Below are the code and all the weights of a small trained network. Each question names an input and a class and asks about switching units off, where a switched-off unit gives its printed mean instead of its output.

import numpy as np


def w(rows, s, z=0):
    codes = np.array(rows[::2]) - 128.0
    scale = np.full(codes.shape[1], s)
    scale[-1] = z or s
    return codes * scale


def norm(h):
    return h / np.sqrt((h * h).mean(-1, keepdims=True) + 1e-5)


def f(y):
    return np.maximum(y, 0)


def log_softmax(a):
    a = a - a.max(-1, keepdims=True)
    return a - np.log(np.exp(a).sum(-1, keepdims=True))


def net(x, mask):
    res = np.array(x, float).reshape(1, 4) / 4 @ E
    u = 0
    for l in range(4):
        y = f(norm(res) @ A[l][:, :-1].T + A[l][:, -1])
        res = res + np.where(mask[u : u + 9], y, B[l][:, -1]) @ B[l][:, :-1]
        u += 9
    return log_softmax(norm(res)[-1] @ U[:, :-1].T + U[:, -1])


A, B = {}, {}
E = w([
[43,138,122,128],'x0',
[254,166,195,114],'x1',
[191,104,57,187],'x2',
[210,189,101,181],'x3',
],0.0071)
A[0] = w([
[140,146,189,100,37],'0.n1',
[182,115,164,76,38],'0.n2',
[164,85,144,86,88],'0.n3',
[96,126,161,122,53],'0.n4',
[157,100,122,69,43],'0.n5',
[99,106,170,105,253],'0.n6',
[108,151,142,121,60],'0.n7',
[108,253,98,84,114],'0.n8',
[116,144,117,83,58],'0.n9',
],0.014,0.0014)
B[0] = w([
[31,244,156,114,221],'0.n1',
[65,151,94,163,241],'0.n2',
[183,124,88,117,199],'0.n3',
[125,215,40,233,197],'0.n4',
[149,127,83,142,173],'0.n5',
[39,85,89,66,253],'0.n6',
[30,235,104,91,166],'0.n7',
[92,161,4,173,223],'0.n8',
[108,222,46,150,164],'0.n9',
],0.0044,0.0045)
A[1] = w([
[72,31,152,59,185],'1.n1',
[211,93,167,108,122],'1.n2',
[107,159,104,96,23],'1.n3',
[136,128,178,182,67],'1.n4',
[80,88,37,211,201],'1.n5',
[146,152,123,203,46],'1.n6',
[80,127,2,78,252],'1.n7',
[187,82,247,123,125],'1.n8',
[81,49,87,108,55],'1.n9',
],0.007,0.0011)
B[1] = w([
[243,86,129,118,179],'1.n1',
[136,157,84,154,156],'1.n2',
[181,195,174,119,157],'1.n3',
[74,169,181,100,134],'1.n4',
[148,96,147,58,233],'1.n5',
[96,254,197,10,165],'1.n6',
[252,4,117,35,254],'1.n7',
[100,126,193,252,140],'1.n8',
[208,138,217,151,179],'1.n9',
],0.0049,0.0064)
A[2] = w([
[148,1,110,110,172],'2.n1',
[95,44,53,190,105],'2.n2',
[129,52,213,185,12],'2.n3',
[79,89,65,158,13],'2.n4',
[151,201,94,120,8],'2.n5',
[78,121,37,62,159],'2.n6',
[193,114,72,200,89],'2.n7',
[131,188,70,167,40],'2.n8',
[95,148,54,120,141],'2.n9',
],0.0096,0.0014)
B[2] = w([
[103,143,163,50,244],'2.n1',
[113,104,142,114,177],'2.n2',
[189,121,2,140,135],'2.n3',
[155,114,116,144,158],'2.n4',
[139,186,146,109,200],'2.n5',
[178,156,63,175,255],'2.n6',
[130,69,123,139,203],'2.n7',
[128,54,253,139,185],'2.n8',
[118,112,131,183,186],'2.n9',
],0.0076,0.0062)
A[3] = w([
[80,11,91,142,236],'3.n1',
[70,77,192,128,31],'3.n2',
[135,37,121,90,115],'3.n3',
[156,87,91,163,119],'3.n4',
[233,211,174,74,245],'3.n5',
[141,143,115,121,33],'3.n6',
[199,128,84,155,77],'3.n7',
[148,254,144,95,180],'3.n8',
[198,79,175,143,252],'3.n9',
],0.011,0.0022)
B[3] = w([
[248,177,176,86,190],'3.n1',
[129,57,138,97,134],'3.n2',
[205,153,131,40,191],'3.n3',
[39,195,204,112,157],'3.n4',
[154,71,83,201,254],'3.n5',
[176,137,152,118,130],'3.n6',
[121,108,38,111,175],'3.n7',
[125,2,121,137,213],'3.n8',
[59,86,175,123,201],'3.n9',
],0.0083,0.01)
U = w([
[115,186,64,152,128],'0',
[186,96,134,46,202],'1',
[162,1,113,212,149],'2',
[102,182,200,153,3],'3',
[99,165,145,179,36],'4',
[101,196,209,184,23],'5',
[29,111,118,142,100],'6',
],0.017,0.0074)

Each question gives the input, the list of numbers given to net, and the class t.
The units are the neurons (one row each of A and B). Each row of codes is followed by its name. A weight is (code - 128) times the scale printed after its matrix; where a second scale follows, it is the last column's (A, B and U).
mask holds one flag per neuron, layer by layer. A switched-off neuron (its flag False) gives its mean, the last column of its row in B, instead of its output. The means were averaged over made-up inputs and are rounded, as every weight is.
A unit's drop is (log p(t) with every unit on - log p(t) with that unit switched off) / (log p(t) with every unit on - log p(t) with every unit switched off).
The circuit of an input: a set's keep is (log p(t) with only the set's units on - log p(t) with every unit switched off) / (log p(t) with every unit on - log p(t) with every unit switched off). Starting from the 12 units with the biggest drops (on a tie, the unit counted first), units are removed one at a time, each time the one whose removal leaves the highest keep (on an exact tie, the one counted first), for as long as the keep stays at least 0.8.
units of the circuit, in order: the units of the circuit, biggest drop first
unit that matters most: the unit with the biggest drop
k most important neurons: the k neurons with the biggest drops, biggest first
k most important neurons of layer l: the k neurons of layer l with the biggest drops, biggest first
drop of u: that unit's drop, to one decimal
input [8,-8,-3,0], class 1: units of the circuit, in order : (3.n1 1.n7)
input [5,-1,-8,5], class 0: units of the circuit, in order : (0.n8)
input [3,-2,-1,3], class 0: units of the circuit, in order : (0.n8 3.n8 2.n9)
input [2,4,-5,-2], class 6: units of the circuit, in order : (0.n1 3.n1 3.n3)
input [0,-3,-1,4], class 0: 2 most important neurons : (0.n8 0.n6)
input [8,-3,-1,2], class 0: 2 most important neurons : (2.n6 3.n8)
input [7,4,-4,-1], class 6: 2 most important neurons of layer 3 : (3.n5 3.n8)
input [5,-7,-4,2], class 1: 3 most important neurons of layer 1 : (1.n7 1.n5 1.n6)
input [7,1,7,1], class 1: 2 most important neurons : (0.n1 2.n5)
input [2,7,-8,-2], class 6: 2 most important neurons : (0.n1 1.n7)
input [8,-5,-7,0], class 0: 2 most important neurons of layer 2 : (2.n6 2.n8)
input [5,-1,-1,6], class 0: 2 most important neurons : (0.n8 3.n8)
input [4,8,-4,6], class 2: drop of 3.n8 : 0.3
input [1,-6,-8,3], class 0: unit that matters most : 2.n6
input [0,-1,-6,5], class 2: drop of 3.n8 : 0.6
input [8,-5,-4,4], class 0: drop of 2.n6 : 0.4
input [8,0,-8,2], class 0: 2 most important neurons of layer 2 : (2.n6 2.n1)
input [-6,1,-6,-4], class 2: drop of 0.n1 : 0.4
